109  139  97  130  18  131  71 out 18

179  73  105  105  92  82  115
107  119  113  113  95  86  135
83  105  95  38  100  85  126
out 92

161  87  97  110  23  132  70 out 23

114  136  84  80  18  92  98 out 18

98  38  113  105  99  119  76
68  44  136  97  21  88  122
96  124  141  108  131  146  153
out 99

81  86  33  104  112  71  73 out 112

71  94  149  72  44  159  34 out 44

137  84  93  37  160  86  180 out 160

87  73  110  121  106  94  98
89  81  106  128  58  116  42
108  91  121  154  24  149  92
out 106

93  138  123  51  35  62  81
156  40  35  82  145  105  64
out 35
---
57  37  54  124  184  164 --> 57
75  98  72  46  141  18 --> 75
169  126  63  98 --> 169
176  89  73  110  158  113 --> 176
83  162  88  30 --> 83
147  98  129  152  9 --> 147
90  10  94  133 --> 90
149  84  102  100  35  126  59 --> 149
19  81  93  48  149 --> 19
---
[145, 99, 101, 26, 136, 87, 163] 136

[[152, 98, 110, 114],
 [99, 120, 65, 185],
 [112, 74, 98, 93]] 98

[107, 21, 120, 18] 21

[149, 42, 69, 165, 81, 76] 165

[102, 29, 77, 134, 27] 77

[[127, 108, 106, 103, 94, 97],
 [87, 91, 105, 33, 98, 109]] 103

[[129, 132, 81, 175, 59, 98],
 [46, 56, 83, 120, 124, 106]] 175

[170, 130, 94, 99] 130
---
Q: 151  169  32  28  175
A: 32

Q:
140  89  121  131  61  144  48
41  150  26  70  123  86  115
A: 41

Q: 156  147  122  128  170  22
A: 122

Q:
73  116  13  94  95
32  136  53  171  192
141  37  86  109  69
A: 32

Q: 176  105  37  147
A: 105

Q: 92  175  103  113  108  106
A: 103
---
95  29  64  68  90  107
61  29  138  145  46  156
117  59  34  150  80  96
gives 96

20  99  71  176  156  57
119  80  106  109  42  60
133  56  119  56  92  88
gives 88

73  60  32  136  29  77  129
126  110  139  72  144  118  108
48  103  110  124  97  85  137
gives 137

9  104  92  69  80  104  80
127  96  89  119  107  98  101
150  101  95  101  139  101  135
gives 135

110  140  100  72  105  150  106
93  99  114  25  92  121  106
78  80  125  70  98  140  48
gives 48

22  103  121  78  122
47  54  161  116  170
49  87  178  73  129
gives 129
---
[[ 24 144 171  80  83 100  46  40  56  70  99]
 [ 99 105  97  98 101 101 103 101 102 100  96]
 [100 103  96 102 109  96  99  97 105  92 107]
 [ 93 100 100 100  94 103 101 102  97 105 106]
 [137 107 118  95 113 123 125 120 123 103 102]
 [109  98  98 100 102  97  95  92  98 102  83]
 [ 82 106  92 101  96  92  90  93  92  99  94]
 [117  90 101 152  68  91  90 134  35 156 129]
 [ 99 103  93  99 100 100  99 101 100  99  94]
 [103 111 100 102 127  86  96  91 114  74 108]] ans = 96

[[112 110  77  58  94  88 127 103 117  77 105]
 [178 116  92  93 100  29 132  88  29 134 110]
 [ 70 123 163  85  34 120  70  23  87  59  98]
 [155 112  88 142 126  89 123  98 116 138  92]
 [173 172  79  31  96 110 147  89  99 113  88]
 [ 79  78 106 123  85  78  70  83  85 101  87]
 [ 94  69  77 171 171  76  99 169  90 106 127]
 [116 128  92 105 150  90 125 157  86  59 142]
 [146 103  84  80  77  85 110  81  83 173  71]
 [171 153 161 100  61 104 117  31  61 125 100]
 [ 77  96  83 119 142 174  96 173 165 122 105]] ans = 110

[[124 113  72 133  59  97  89 104  96  90]
 [ 86 118  55 125  68  69 105  72 101  71]
 [122 101 153  78 132 113  88 110 111  95]
 [114 108  91 100  94  94 129  93 114  86]
 [100  84  32 152  43 103 117 103  79 125]
 [ 93  58  68 141  53 106 133  94  76 122]
 [ 79  94  44 143  44  72 102  84  75  98]
 [110 138 153  40 177 111  41 124 122  86]
 [124 108  55 127  69 110 117 107 105 102]
 [ 95  34  98 125  54 111 116 108  55 139]] ans = 71

[[130 120  82  70  89  63 155  98 124  71  98 103 138]
 [152 106 119  61  73 147 138 139 114 136 166 102 112]
 [132  72  93 124 158  86 100  90  90  52  79  89  77]
 [106 100 102 168  71 140  91  95 101  80 123  98 107]
 [ 57  76  79 132  72  86 101 114 106  64 125  67 129]] ans = 112

[[ 63 115 109  57  88  59 116 100 162 143 125 140]
 [ 73  82  90  34  77 117  97 108  87  98 133 184]
 [ 78 125 108 120  97  44  85  52 117 115  92  21]
 [ 89 134 120 112 113  31  95  69 160 142  82  68]
 [141  87 100 127  98 161 129 150  76  69  87 134]
 [110  85  84 133 119 186  89 126  45  82  98  92]
 [101 102 109  55 117  31  61  58 124 121  87 132]
 [123 120 110 170 112  99 120 106 115  99  73  25]
 [ 63 120 107  73 102  66 101  91 152 147 116 119]] ans = 184

[[154 113 145  71  57 127]
 [163  84 133  47  59 154]
 [100  80  71 101 108  94]
 [ 89  57 122  79 133 112]
 [ 95  96  78  99 111  91]
 [ 86 103 111 105  93 106]
 [ 95  73  68 104  97  65]
 [ 99  94  93 105  93  92]
 [178  57 110 118  51  83]
 [ 85 111 150  77  86 136]
 [152 107 141  73  77 126]
 [137  98 143  89 102 118]] ans = 154

[[ 87  80  82 129 103 112  48]
 [ 94  59  81 133 110  88  75]
 [112 102 116  85 113 109 137]
 [123 105  69  85 125  64  94]
 [ 92  73  67  93  97  59  76]
 [ 87  69  85 151 109 120  43]
 [108  73  66  95 113  48  94]
 [ 99  88  60 116 113  80  42]
 [111  74  49 104 119  39  71]
 [ 90  98  73  70  90  73  75]
 [121  93  36  67 118   9  82]
 [ 95  77  65  84  98  52  83]] ans = 75

[[ 85 137  98 133  86  71  57]
 [ 91  87 139  56 105 119 110]
 [ 56 144 131 115  97  83  75]
 [ 89  94  54 162  44 132  30]
 [ 95  50 111 114 115  86  92]
 [ 83  92  46 166  43 129  30]
 [115 129  75  71  87 122 118]] ans = 110
---
73  36  52  105  72  69
146  154  132  17  112  110
→ 72

166  64  25  102 → 25

109  53  126  28  96  154 → 96

172  155  79  178 → 79

57  17  53  74 → 53

57  158  54  30 → 54

190  178  70  78
114  46  44  102
→ 70

153  40  36  39  144  73  175
113  55  29  58  121  67  147
→ 73
---
[[85, 93, 79, 143, 142, 145], [127, 90, 97, 164, 74, 166], [12, 70, 16, 49, 16, 12]]
97
[[169, 153, 71, 186, 182, 144, 191], [106, 137, 33, 191, 187, 182, 185], [104, 112, 60, 12, 18, 76, 24]]
33
[[85, 142, 113, 59], [76, 51, 163, 60], [43, 75, 153, 23]]
163
[[20, 17, 79, 80, 172, 73], [84, 12, 103, 105, 73, 170], [87, 91, 79, 106, 72, 121]]
103
[[41, 59, 102, 34], [57, 53, 134, 36], [95, 87, 109, 85]]
134
[[135, 128, 61, 79, 110], [70, 105, 89, 25, 84], [130, 186, 131, 59, 146]]
89
[[106, 72, 105, 139, 138, 126, 93], [18, 81, 68, 135, 121, 95, 65], [99, 115, 90, 134, 91, 115, 99]]
68
---
133  129  126  117   77  188 -> 117

156   59   76   90   54   35
 92  109   75   86  147  146
158   76  129   37  191   89
-> 90

190   34   77  164   46  180 -> 164

185  182  152  176   58  183 -> 176

 25  181   69   47    9   23 -> 47

160    9  148  137  113   95 -> 137

 87   59   92  168  174  146 -> 168

 75   70  102  111  114   34 -> 111
